Here is a tiny trained network, its code and every weight. The questions are about switching its units off for an input and a target symbol, where a switched-off unit gives its printed mean instead of its output.

import numpy as np


def w(rows, s, z=0):
    codes = np.array(rows[::2]) - 128.0
    scale = np.full(codes.shape[1], s)
    scale[-1] = z or s
    return codes * scale


def f(y):
    return np.maximum(y, 0)


def softmax(a):
    e = np.exp(a - a.max(-1, keepdims=True))
    return e / e.sum(-1, keepdims=True)


def log_softmax(a):
    a = a - a.max(-1, keepdims=True)
    return a - np.log(np.exp(a).sum(-1, keepdims=True))


def net(x, mask):
    ids = ['ΠΦΩβγδεζηθμξστψ'.index(c) for c in x.split()]
    T = len(ids)
    res = E[ids] + P[:T]
    r = res
    for j in range(2):
        rows = slice(3 * j, 3 * j + 3)
        q, k, v = (r @ M[0][rows].T for M in (Q, K, V))
        z = softmax(np.where(np.tri(T) > 0, q @ k.T / 3**0.5, -1e9)) @ v
        o = O[0][rows]
        res = res + np.where(mask[j], z, o[:, -1]) @ o[:, :-1]
    y = f(res @ A[0][:, :-1].T + A[0][:, -1])
    res = res + np.where(mask[2:26], y, B[0][:, -1]) @ B[0][:, :-1]
    return log_softmax(res[-1] @ U[:, :-1].T + U[:, -1])


Q, K, V, O, A, B = {}, {}, {}, {}, {}, {}
E = w([
[105,186,185],'Π',
[122,160,85],'Φ',
[95,107,160],'Ω',
[152,187,114],'β',
[45,120,244],'γ',
[102,87,117],'δ',
[158,186,90],'ε',
[93,154,149],'ζ',
[180,203,64],'η',
[112,112,106],'θ',
[90,139,167],'μ',
[79,202,249],'ξ',
[122,178,179],'σ',
[149,117,106],'τ',
[88,126,169],'ψ',
],0.013)
P = w([
[115,111,167],'0',
[76,193,50],'1',
[163,223,138],'2',
[161,80,116],'3',
[38,236,68],'4',
[145,251,168],'5',
[138,87,155],'6',
[29,158,116],'7',
],0.015)
Q[0] = w([
[157,3,140],'head 0',
[76,182,158],'head 0',
[38,177,102],'head 0',
[83,98,118],'head 1',
[69,182,111],'head 1',
[192,136,179],'head 1',
],0.02)
K[0] = w([
[210,21,175],'head 0',
[47,176,124],'head 0',
[5,153,62],'head 0',
[56,118,104],'head 1',
[119,174,143],'head 1',
[190,102,188],'head 1',
],0.02)
V[0] = w([
[250,135,130],'head 0',
[191,163,169],'head 0',
[5,17,106],'head 0',
[141,127,130],'head 1',
[65,202,109],'head 1',
[114,73,132],'head 1',
],0.012)
O[0] = w([
[63,137,190,28],'head 0',
[115,167,181,98],'head 0',
[162,3,68,127],'head 0',
[126,128,136,120],'head 1',
[128,72,55,246],'head 1',
[146,173,119,73],'head 1',
],0.013,0.012)
A[0] = w([
[195,138,76,184],'neuron 0',
[131,131,181,81],'neuron 1',
[232,98,230,75],'neuron 2',
[146,128,162,88],'neuron 3',
[108,154,65,109],'neuron 4',
[61,79,78,59],'neuron 5',
[134,73,132,60],'neuron 6',
[32,158,53,138],'neuron 7',
[97,167,51,178],'neuron 8',
[153,67,114,182],'neuron 9',
[207,202,95,87],'neuron 10',
[193,81,254,101],'neuron 11',
[181,225,161,158],'neuron 12',
[128,173,65,94],'neuron 13',
[40,158,191,131],'neuron 14',
[149,194,145,19],'neuron 15',
[48,129,80,145],'neuron 16',
[147,216,59,92],'neuron 17',
[84,97,199,72],'neuron 18',
[85,176,32,177],'neuron 19',
[2,182,54,62],'neuron 20',
[246,65,190,2],'neuron 21',
[93,54,80,174],'neuron 22',
[34,141,49,146],'neuron 23',
],0.0087,0.0063)
B[0] = w([
[103,161,130,231],'neuron 0',
[115,125,106,133],'neuron 1',
[58,129,152,133],'neuron 2',
[119,121,107,129],'neuron 3',
[126,97,124,192],'neuron 4',
[121,181,54,195],'neuron 5',
[110,129,105,156],'neuron 6',
[114,151,140,201],'neuron 7',
[77,103,136,223],'neuron 8',
[131,118,195,217],'neuron 9',
[151,142,141,161],'neuron 10',
[48,90,108,137],'neuron 11',
[144,169,75,163],'neuron 12',
[151,120,121,186],'neuron 13',
[149,125,127,152],'neuron 14',
[149,118,175,138],'neuron 15',
[116,156,149,180],'neuron 16',
[158,134,131,188],'neuron 17',
[140,110,85,132],'neuron 18',
[75,84,141,242],'neuron 19',
[199,83,130,182],'neuron 20',
[84,172,5,146],'neuron 21',
[186,117,160,252],'neuron 22',
[125,168,146,212],'neuron 23',
],0.027,0.016)
U = w([
[83,169,123,232],'Π',
[86,152,233,210],'Φ',
[144,81,114,151],'Ω',
[98,195,128,191],'β',
[85,54,2,7],'γ',
[199,67,92,141],'δ',
[109,182,143,162],'ε',
[177,115,246,76],'ζ',
[175,200,203,4],'η',
[197,89,180,64],'θ',
[187,90,195,17],'μ',
[68,167,107,116],'ξ',
[7,197,78,3],'σ',
[19,139,213,242],'τ',
[185,66,160,61],'ψ',
],0.0081,0.0019)

Each question gives the input, a string of symbols that net reads in full, and the target symbol t.
The units are the heads (3 rows each of Q, K, V and O) and the neurons (one row each of A and B). Each row of codes is followed by its name. A weight is (code - 128) times the scale printed after its matrix; where a second scale follows, it is the last column's (O, A, B and U).
mask holds one flag per unit, heads first, then neurons. A switched-off unit (its flag False) gives its mean, the last column of its rows in O or B, instead of its output. The means were averaged over made-up inputs and are rounded, as every weight is.
A unit's drop is (log p(t) with every unit on - log p(t) with that unit switched off) / (log p(t) with every unit on - log p(t) with every unit switched off).
The circuit of an input: a set's keep is (log p(t) with only the set's units on - log p(t) with every unit switched off) / (log p(t) with every unit on - log p(t) with every unit switched off). Starting from the 12 units with the biggest drops (on a tie, the unit counted first), units are removed one at a time, each time the one whose removal leaves the highest keep (on an exact tie, the one counted first), for as long as the keep stays at least 0.8.
units of the circuit, in order: the units of the circuit, biggest drop first
most important unit: the unit with the biggest drop
k most important neurons: the k neurons with the biggest drops, biggest first
which heads matter: for each layer, one digit per head in row order, 1 if its drop is at least 0.15 and else 0, layers parted by /
input γ ε Ω ζ σ μ, target σ: which heads matter	10
input σ δ ψ γ σ θ, target σ: most important unit	neuron 22
input γ γ ξ, target γ: which heads matter	10
input μ θ Ω θ Π, target τ: which heads matter	01
input μ μ η Ω θ γ τ, target τ: units of the circuit, in order	head 1; head 0; neuron 11
input σ η δ, target η: units of the circuit, in order	head 0; neuron 12; head 1; neuron 15
input τ Φ γ σ, target σ: 4 most important neurons	neuron 22; neuron 9; neuron 20; neuron 11
input τ τ Φ γ μ ψ γ, target γ: units of the circuit, in order	neuron 21; head 0
input μ θ ζ γ ψ, target τ: 3 most important neurons	neuron 19; neuron 8; neuron 9
input γ τ γ η, target η: units of the circuit, in order	head 0; head 1; neuron 19
input δ η Ω ξ η μ, target η: which heads matter	10
input Π τ ψ, target τ: 4 most important neurons	neuron 22; neuron 20; neuron 5; neuron 12
input δ β σ β η β, target η: 2 most important neurons	neuron 12; neuron 15
input β Ω ζ ζ η γ, target η: most important unit	head 0
input σ β ξ Ω γ Π τ Φ, target τ: which heads matter	00
input σ η Φ, target η: which heads matter	10
input δ ψ σ θ Π β η, target η: units of the circuit, in order	head 0; neuron 12; neuron 15; head 1
input η μ τ τ η θ, target η: 2 most important neurons	neuron 12; neuron 15
input δ σ ψ, target σ: 4 most important neurons	neuron 22; neuron 9; neuron 20; neuron 12
input θ γ θ η ε, target τ: which heads matter	01
input γ δ Π γ β, target τ: which heads matter	01
input ζ μ σ ξ η Ω, target η: most important neuron	neuron 12
input η δ δ γ η δ, target η: 3 most important neurons	neuron 12; neuron 15; neuron 5
input δ η Π σ γ θ σ, target σ: which heads matter	11
input ψ σ ζ, target σ: 3 most important neurons	neuron 22; neuron 9; neuron 20
input δ γ τ ψ β γ δ Φ, target τ: 3 most important neurons	neuron 19; neuron 8; neuron 23
input β σ Π, target σ: which heads matter	10
